[-136   -5  100 -256  -82   -7  174  -59  118 -106   94  -42   47  145
   11  -14  -98 -151 -221   20   72 -208 -202   15  146    6  167   24
   73 -196  132   15  -82   -2   32 -184  193] : (75)
[ 110  115  134 -244   47  124    6  -10  -77    1   74 -187  134   78
  247   99 -232  248   69  109   96  201    5  -49  -20  -34  102   31
  -41  178  -39  325 -158 -402  -81   62 -118] : (88)
[  43  -86  -26 -178  -74   85   70   35   21  -77   14  -53  129   51
   28  153 -212    1   -8   92  297  194   32 -202   41   67  110  -24
 -114  -37  -52  244  -94 -347  -79  -99 -109] : (75)
[ 272 -315   12    3 -298  -48  274 -176 -104  258   44 -109  343  272
   18   87 -172 -488  -70  125  269  -58 -120 -198 -121   12   -4  -73
 -293 -224  -95  130  -73 -116  -10   21  216] : (83)
[ 109  -35   21   10  -64   54  -99   -6  -50   78 -165   13  125  -73
  193  122  -93   15    1  117  -12  106  -94  -62  -55   24   10  -13
   79  105  -73   89  -33 -152    3   63   -2] : (81)
[-122    8   32 -181   76  223   66   -6   23  -15  -19   67  -30 -188
  103  284 -162  -37 -214   10   24  125 -171    0  -32   24  -76 -241
  388  179  108 -253   96 -132 -167 -140  -93] : (80)
[ 471 -383   28  -69 -156  111  183 -210    7   55  238   22  152  118
 -241 -105 -158   20   -4   19  458  277  422 -260  -91   94  114 -230
 -230    0  -54  183  227 -497 -308  -45  -40] : (83)
[ 203  -55  -10 -200  355  163   25  -66  139 -153  142 -151   17  -17
  -98 -235   61  535 -108   93  133  243  123    2   19  -54  355   50
  124    3  252   42  101 -324 -176  -52  -63] : (70)
[  71   14   -1   20  141   94 -166    9  -66  -54  -43   79   19 -258
    4 -100   68  232 -134   54  -99  131 -128   96   10  -75  177  -32
  296  102  200  -56   84  -78 -118   76  -16] : (88)
[  38  119  122   78  -55  -16   -5  -70 -102  -13   30 -149   82  -23
   -9 -108    7   16  -52   59 -104   10 -151   37 -140  -94   45   58
 -120  -87 -110  370  -65 -145  -39  116   13] : (81)
[-177   64   98  -73  -10  130  138  -64   64   12  -60  150  -67 -117
    5  265    0 -276 -344    3 -128 -217 -231   75  -85   47 -373 -169
  376   78  -88 -354  185  220   37 -148  199] : (70)
[   1  -81    7 -118  133  154  130  -86  166  -65    0  -32  -42  -65
  -44   41  -27   89 -187   20   67  103  -23  -47  -69   41   45 -120
  193   -1   64 -109  146 -185 -127 -157  -26] : (80)
[  -2   15 -156 -145  158  -30  -70  173 -280   80 -186  -41  391  -35
  276   91  -34 -218 -106  267  119  -37 -543  -72  209 -120  211  413
   50 -109  145   93 -488  121  319  124  218] : (69)
[ -12 -116  -97    6   74   -1  112  -27    1    2  -82   17  142  -41
  -98  -25  102 -260 -268  111   65 -122 -303  -47   15  -27   48  116
   83 -242   64 -100  -43  150  119  -69  234] : (75)
[ 345 -197  143 -274  -43   50  -10 -176   49   15  122  131  118   94
   53 -238  -88   83  -59   47  212  -27  220  -98  210   78  279   74
  107   95   85   15   32 -210    0  -73  220] : (90)
[ 142 -250  103 -232 -118   38  271 -216  257  -43  146   67   13  224
 -151  -94  -54 -132 -222  -14  230 -179  165 -103   78  131   64  -95
   29 -143   22 -123  196  -83  -37 -254  273] : (75)
[  51  129  171   33 -107   74 -130  -55    8 -165   39   56  -92 -164
 -107  -85  -40  184    1  -18  -19  139  201  -48  -80   54  -34  -50
  -30  103 -261  388  116 -318 -134   -9 -143] : (90)
[-128  242   79 -199   -1    4 -370  175  113 -201 -245 -121   36  -42
  422   37 -157  461  159  176 -122  133 -127    0  207   28  407  241
  112   77   39  379 -297 -291  102  -17 -172] : (74)
[  41 -276  185 -227 -695  -99   99 -103  208  -30   38  257   48  307
   74  157 -355 -332  -23  -66  245 -242  208 -147  235  253   68 -290
  -78  -63  -56   53  116 -151  -68 -240  214] : (69)
[ 247 -383   58 -321   44  134  175 -237  269  -59  217  181  -31   57
 -155 -239  -43  106 -268  -64  258  -17  221  -37  205  101  368 -217
  351   -4  407 -413  318 -168 -227 -275  204] : (80)
[ -29  -16  -22   -5   18   -7  128  -30 -128   74  -12 -105  206    9
    6   28   15 -285 -225  126   -1 -110 -419   20  -49 -113   41   80
   24 -210   82   10 -142  109   69   30  188] : (70)
[ 254 -147  -11   21  -22   58   25  -72  110  -60    2  -96   68   63
  -99  -72  -35  261   49   85  193  239  249 -158 -119   65  113  -40
 -200  -39 -117  305  121 -398 -143    3  -95] : (69)
[-226  244  185 -333   67  227  154    1   88 -261  187  -37 -159  -70
  -42  200 -217  134 -142  -66  129  128   89  -56  -11   61 -154 -118
   99  161 -170  230   26 -367 -160 -213 -202] : (80)
[-206  331  193  173  -41  188  -62  -11   12 -179    6    8 -272 -326
 -139  208  -14  225 -113  -90 -272  179   52  120 -364   -1 -428 -340
  146  232 -325  217  324 -232 -296   19 -311] : (88)
[ 131 -246 -214  130  112  -82 -147   34  -95   15 -104   18  239 -162
  -72 -302  190   27 -203  154  -23   26 -425   93  138 -168  582  108
  198 -310  547 -156  -64  134  -36  108  178] : (83)
[ 173  -75  -74   84  109   49  -38   -7 -245   77   14  -65  226 -156
  -34  -93   33   -5 -108  127   51  177 -252   -1  -73 -150  189   39
   28  -60  162  111  -82 -111  -97  171    3] : (69)
[ 160  -36  -28 -182  477  159  177 -121   -5  -84  200  -99   78  -77
 -224 -289  186  168 -311   89  137   50  -95   13    8 -123  185  191
  171  -98  206  -88   28  -52  -16  -52  161] : (75)
[ 250 -184  -56 -168   94  -65 -293    6  138  -72 -189   67  179    9
  200 -345   64  306   12  200   73    0  -28  -64  356   40  660  354
  179  -94  294   20 -164  -84  183  -36  202] : (74)
[-100  -19   17 -159 -137    5 -147   89  369 -331 -103   48 -129   45
   20    0  -93  442   20   21   61   76  195  -36  185  155  309  -67
   64  -55   89  166  115 -286 -101 -200 -108] : (83)
[-160   27   56  -90  -62   61  -22    8  259  -76 -182   27  -83   -1
  165  207  -50  108 -151   53 -161  -99 -138   83   -2   81  -26 -152
  303   25   63 -212  149   29  -12 -148   62] : (83)
[ 167    5  102  276  -55  -51   99 -210  -35   89  -59 -106   82    0
 -180 -186  191 -235 -130   82 -115 -133  -74  -56 -309  -26 -220  132
 -223 -203 -400  302   75   26  112   88  205] : (90)
[ 251  -91  131   10  -97   29 -211 -131  105 -182   94  118  -63 -141
 -195 -390   38  326   -4  -13   59  152  321  -47   73   59  363  -29
   44    1   23  255  201 -340 -205  -49  -62] : (74)
[-165    0  -16  -63   16   91  -84   46  260 -332  -27   88 -196 -196
 -170  -51    0  318 -140  -52   19  149   74    3   76   77  235 -156
  210  -57  145   41  202 -243 -218 -204 -175] : (80)
[ 116 -382 -165 -125   -5  -16   43  -46  210   65 -200   17  187   95
  149  -27  -32  -68 -142  141  146  -27 -211  -96  173   62  439   14
  201 -214  371 -302  -23   -8   43 -152  206] : (80)
[ -72   39   29  119 -169   32 -160   49  -49  -26 -150   79    8 -201
   83  140  -70   18  -58   32 -143   91 -173   55  -73   -8    6 -182
  163   65   15   62   73  -92 -133   59  -94] : (88)
[  39  188  325 -111 -136  145  259 -199  -90   34  260 -103  -27   78
  -56  138 -177 -131 -116  -55   11  -25  102  -10 -273   -4 -421 -194
 -115  161 -387  303  118 -260 -154   -1   -6] : (88)
[ 317 -129   58 -195  209  176  216 -176   37   24  197 -111  107   97
 -110  -92  -23  161 -125   83  255  146  190 -117  -97    1   16    0
  -27   54  -29   50  115 -295 -110  -44   66] : (83)
[  52  -61 -135 -172  161    8 -332  182  258 -300 -211   46    7  -71
  135 -166   27  679   65  143   71  210   84  -27  320   65  604  194
  179   -9  323  114  -50 -263   12  -63  -81] : (69)
[ 382 -187   -1 -116   80   75  -20  -90   62  -41   -4   80  117   31
  -59 -169    0  201   22  102  299  162  335 -231   63  114  113  167
 -103   75 -161  225   46 -322   46  -19   84] : (81)
[  -5   22    0 -230  238  154  266  -62  148   31 -101 -200   94  138
  147  237  -68  -60 -139  157  143    8 -103 -172 -121   68 -209  154
    2   -7 -240   26  -97 -132  178 -151   91] : (80)
[  11  168  143  -82  167  177  305 -141   29   89   57 -356   56  133
   69  236  -71   -5 -125  117  -28   51 -113  -34 -381  -46 -368  -35
  -98   28 -318  172   18 -196  -24  -12  -28] : (70)
[ -81  187  124 -165  162  238   -5    1  125 -140   19  -41 -141 -135
   67  200  -87  369 -110   19  -74  176   66   56 -123   28 -154 -181
  276  262  -59  -20  186 -253 -179  -83 -177] : (83)
[-262  191  100  -15 -108    6  -37   54   41 -186    1  -36  -72  -90
  -23   58  -34   51 -164   -3 -172  -69 -245  138  -12  -51   49  -97
  119  -99   60  141   18  -21  -98  -47  -38] : (83)
[ 124 -325  -57   35  -54    5  159 -170  171   43  -28   13   70   32
 -137 -121   58 -156 -233   30   74  -56 -108  -42  -41   28  209 -140
  113 -247  205 -216  189  -10 -104 -131  181] : (80)

[-276  -81  269  188  389   95  126   83  -20  -45  258 -453   58  -38
 -159  318 -375 -141 -459  -99 -293  481 -331  413  -52 -111  209    0
   94 -329  346   73 -317   -6  119   72   67] : <71>
[  36  117  374   64 -433 -628  193  153  -22  292 -462   66  178  351
  -53  -48  108   10  118  479 -128 -201  -57  144  -80   52  277  138
  117 -195 -105 -120  -49   19 -199  -22  158] : <80>
[ -17  -74   99 -256   82   49  129 -116 -416    8  106   61 -289  -71
 -300   28   14   77 -224 -168  105  -39   96  134 -157 -389   -5  159
  -79  123 -331 -176  -75  -85   35   10  310] : <57>
[-236 -141  111 -627  -21  120  356 -290 -477  -81  408  166 -465  133
 -400  144  229  381 -270  200  496  213    5   94 -293 -368  151   65
   28   51 -520 -139 -288 -135  -86  151  180] : <78>
[ -41 -157  -91  -39 -335 -198  -49 -188  -40   -8 -125    3  -18  101
   77   80  -47  -18   53  508  305  -21   72 -239 -222 -290  112   16
  -24   99  -61 -250  -48 -183 -253 -160  -88] : <80>
[ 388  654 -331   84  -20 -123  -17 -341  489  471 -159 -779  256  -80
  474 -153 -408 -521  161 -105   48  385  491 -236  473   20   60 -652
   44  295  240  287  231 -262  -66 -611 -166] : <57>
[-119   -8   68 -361  135  206  142 -214 -297  -60  323 -110 -278   -6
 -269   99  -76  139 -281  -85  267  230   48  111 -124 -336   45  -12
  -52   63 -218  -10 -186 -113   15   26  176] : <78>
[ 120 -114 -202  -92  297   61  297 -249 -185  120  209 -103 -325 -305
   41  140  -19 -159 -254  -94  206  287  137  -99   81 -288   95 -170
   99  381 -145 -203  -22 -305   -1 -322   20] : <59>
[-180 -197  111  237   47 -264  271   44 -169  114  -49  112 -212   23
 -138  416  114  -55 -173  252 -354  256 -237  399 -346 -116  289   41
   81 -187   35 -215  -80 -159    5  122  -47] : <70>
[ 257   81   28  193  -82  -89 -129  114   -7   -2 -246 -172   67  -24
  257   23 -322 -159 -105  206  246  -75   28 -303   56 -214  -29  -62
    8  115  254  -93   43 -163  -64 -373  114] : <70>
[ 216  258 -117 -338  394  155  -13 -329 -303   10   -1  145 -392 -120
 -114 -199  -57 -149 -109 -488  310  278  417   50  327   -5 -213 -279
  -11  558 -440  140  102 -259  233 -199  -11] : <54>
[ 296  -11  329   14 -395 -227   75  247 -234  110 -275 -103   64   -7
  106 -115 -152   80 -111  315  193 -620 -108 -265  -91 -502   96  266
   20 -119   71 -268  -44   92 -249 -261  517] : <53>
[ -60  221  440 -142 -396 -438  243   59  -32  254 -228   -2   94  419
 -178  -36  108  165   71  397  -91  -70  -89  297 -101   43  315   36
   72 -300 -131   96 -131   77 -186  134  157] : <51>
[ 193  350   -3 -438  279  138   63 -288 -285   37   40   32 -332   -8
 -103 -213  -65  -52 -131 -356  386  256  348   35  314  -23 -142 -289
   50  389 -415  201   16 -180  173 -174   71] : <51>
[ 496  546  -94 -219  362  -82  410 -186 -154  463  -67 -362 -220 -254
  214 -204  -72 -352 -188 -444  150  246  406  -82  548  -66   -2 -432
  290  390 -280   60  135 -216  178 -556  256] : <80>
[  -6  136   57  278  -15 -430 -230  -34  307  109 -453   16  333  292
  -33  -71 -203 -303  193  103  -88  297  236   96  224  439   25  -88
  -98  305   75  115   77 -257   -2 -159 -280] : <57>
[-310 -321  202   93  102 -274  227   43 -319   38  -19  209 -169   80
 -432  330  149   21 -222   90 -308  183 -150  452 -379 -132  197  317
  -21  -91 -213 -328 -161 -130   55  221  121] : <53>
[-133 -295  462  336 -450 -357 -155  353 -238 -116 -416  279   51  225
 -142  193  -63  138  -26  534 -293 -473 -421  251 -525 -304  169  435
 -100 -464  203 -261  -99  134 -180  253  186] : <70>
[ 369  343   73 -201 -154   64  -66 -170   65   80  -93  -78  -97   21
  231 -253 -232   18   88  118  471  -80  147 -250  323  -79   12 -367
  -28  262   91  295   65 -101 -180 -315  -63] : <71>
[  49  269  137 -156   73 -293  554 -157 -294  417  -65  -98 -352  -42
    7   90  232 -146 -144    7 -335  210  -41  463    0 -138  309 -268
  389 -264 -327  -33  -43    7   67   15   96] : <59>
[-358 -181  312  238  160 -157 -254  202 -319 -299 -266  -61   95  188
 -168  204 -321 -199 -353  111 -234  185 -283  337 -268 -115  -55  288
  152 -441   57 -204 -276   69  232  197   89] : <69>
[  85   29    2  -93 -329 -191   48  -75 -115  120 -129  -54  -38  101
  -12   53  -19   50   16  326  243 -123  131 -181 -210 -336   82   63
  -87   85 -101 -214   16 -159 -186 -174  180] : <69>
[ 346  389  -98 -307 -327 -265  169 -237 -112  286 -271   91 -223  143
  188 -152  151    4  181  303  453  -34  356 -263   93 -108   49 -315
   88  295 -340  -14  169 -238 -145 -327   29] : <70>
[ -75  -96   57  101 -228  -31 -306  -40   66  -64  -75 -174  202  101
 -176   40 -315  -11   21   86   26 -108  101  -32 -218 -290  -10  206
 -365   84  160  -65  -13 -100 -156  -39  112] : <54>
[ 201 -214  120  -13 -346  101 -135  -41  -64 -142   -7  157 -156  -73
  128  -32 -178  207   29  413  405 -409 -148 -293 -116 -432   99    8
 -189  141  237  -26  -17  -57 -376 -150   -8] : <78>
[-302 -242  219  318  226 -236    7  171 -179 -121 -154 -104   70   84
 -102  314 -210 -234 -352  175 -268  327 -286  298 -196  -48  116  185
  202 -297  126 -248 -248  -60  150   63   12] : <69>
[ 263  368 -280 -400  370  228 -101 -535 -246   13   -7  255 -539 -141
  -35 -240  -10 -175   53 -508  344  367  531   74  363   55 -249 -517
  -55  674 -490  285  219 -320  226 -176 -262] : <51>
[ 184  136   96  255 -256 -499   10   -3  107  221 -528  130   47  147
  262  -42   -7 -230  206  424 -106  -30   -2   36  100  149  185 -205
  161   20   71  -12  109 -117 -146 -181 -242] : <53>
[-123 -324  495  408 -502 -423 -216  427 -145 -156 -490  311  169  310
 -117  183 -102  151    7  649 -206 -482 -432  149 -489 -200  167  471
 -126 -408  285 -255 -106   97 -223  203  154] : <70>
[ -27  110   49 -120  297   79 -157 -247 -179 -138  -77  305 -321   55
 -157  -54  -85  -93  -33 -214   71  352  111  318  156  175  -89 -260
  -29  263 -195  257    8 -171  177   90 -305] : <78>
[ 262  352  151 -508  206  186   94 -206 -425  -12   23  133 -441  -27
  -68 -273  -42   67 -169 -292  436   37  195   43  296 -130 -129 -261
  114  245 -408  222  -21  -50  137 -116  165] : <78>
[ -56   48  -34 -263   61   51  163 -220 -452   16   84 -184 -346 -105
    1  113  -41  -89 -291   29  107  135   13   82 -203 -510   27  -75
  223 -186 -295 -220 -132  -27   79  -42  182] : <53>
[-427 -357   68  587 -187 -333 -468   56  234 -161 -331  -47  386  242
 -167  317 -333 -243   79  365 -455  181 -152  287 -421   16  102  275
 -271 -186  385 -176  -72 -124  -91  187 -307] : <80>
[ 207  274  477  150 -243 -232  -27  227  198  223 -248 -161  281  203
  -85 -144 -269   60   73   67 -136 -248  -80  160  161   68  179   39
 -196  -66  333  276    5   61 -186  -77  214] : <71>
[ 127  -75  120  -33 -241  -40  -32   -9   44   44   10  -63   76   46
 -106  -25 -170  134    2  173  273 -204   82 -195  -56 -267   95  129
 -283  256  114  -46  -11 -147 -268 -190  189] : <51>
[  55  140  165  -92   88 -348  126  -40 -329   52 -385  349 -256  175
  -13  -56  136 -129  -56  135   76  171   49  195  108  171   21 -125
  297   68 -384  -57  -24 -125  144  -34  -80] : <69>
[-264   29  125 -159  164 -237 -211 -119 -408 -176 -333  485 -201  341
 -453   -2   88  -60  -36 -109   12  317  214  404 -137  218 -190  140
  -44  164 -562  -70  -40 -185  300  256  -84] : <69>
[ 369  469  153 -653  164  170  445 -241 -416  174  178  -74 -518  -89
  119 -244   46  110 -254 -125  575   91  122  -79  384 -224   53 -441
  350  138 -402  216  -93  -31   37 -269  241] : <71>
[-288 -443  451  328 -360 -350 -249  301    6 -199 -284  185  332  337
 -318  150 -181  144  -18  494 -138 -276 -304  150 -392  -94  166  550
 -261 -198  247 -215 -202   22 -243  203  106] : <54>
[  34    8  101  -23 -314 -112 -279  -19  -46 -141 -250 -188  176  164
  164 -107 -334  -68  -32  388  360 -170   23 -304  -55 -290  -38   54
   20  -67   82 -102 -108   -8 -169 -198   75] : <57>
[ 308  355 -149 -422  313  136    7 -380 -339  -26  -91  104 -452 -114
  190 -283  -74 -208 -109 -251  525  261  360 -139  431  -37 -207 -479
  262  438 -451  155   63 -199  196 -316 -115] : <54>
[ 389  185  -39 -325 -291 -133 -177 -266 -186   23 -368  506 -273  102
   37 -388   94   75  300  108  568 -311  419 -286  198  -40 -153 -163
 -150  612 -420   63  231 -212 -160 -235  -82] : <57>
[ 102   88 -151  136 -201  -94  -58 -170  138   84 -121 -513  108  -78
  474   66 -353 -310  -57  414  147  100  -12 -291    7 -357  135 -290
  206 -147  290  -93  -47  -80 -192 -368 -126] : <59>
[ -33  129  290  137 -373 -555 -113  108   -2   91 -579  114  215  409
   13  -65  -45 -102  150  472  -74  -86  -20  116  -70  141  111   74
   98 -184  -53  -58  -30   -5  -97   10  -39] : <53>
[ -82 -351  539  258 -499 -467   12  382 -216  -47 -407  187  154  220
  -64   89  -41  142  -73  665 -133 -563 -451   75 -382 -309  261  488
   56 -444  157 -351 -199  177 -294  108  280] : <80>
[  21  282   89  232 -298 -598  122  -32  334  439 -396 -284  345  292
   70   34  -52 -258  209  333 -290  198  142  157   50  207  291 -139
   46  -60   94   24   59 -145 -155 -165  -95] : <80>
[  89  168  384   78 -145 -196 -154  106  118   29 -274   97  160  271
 -121 -138 -213   54   95  120   34  -68  -36  153  162  209   81   -9
 -159   69  175  270  -22  -29 -110   -4  -28] : <71>
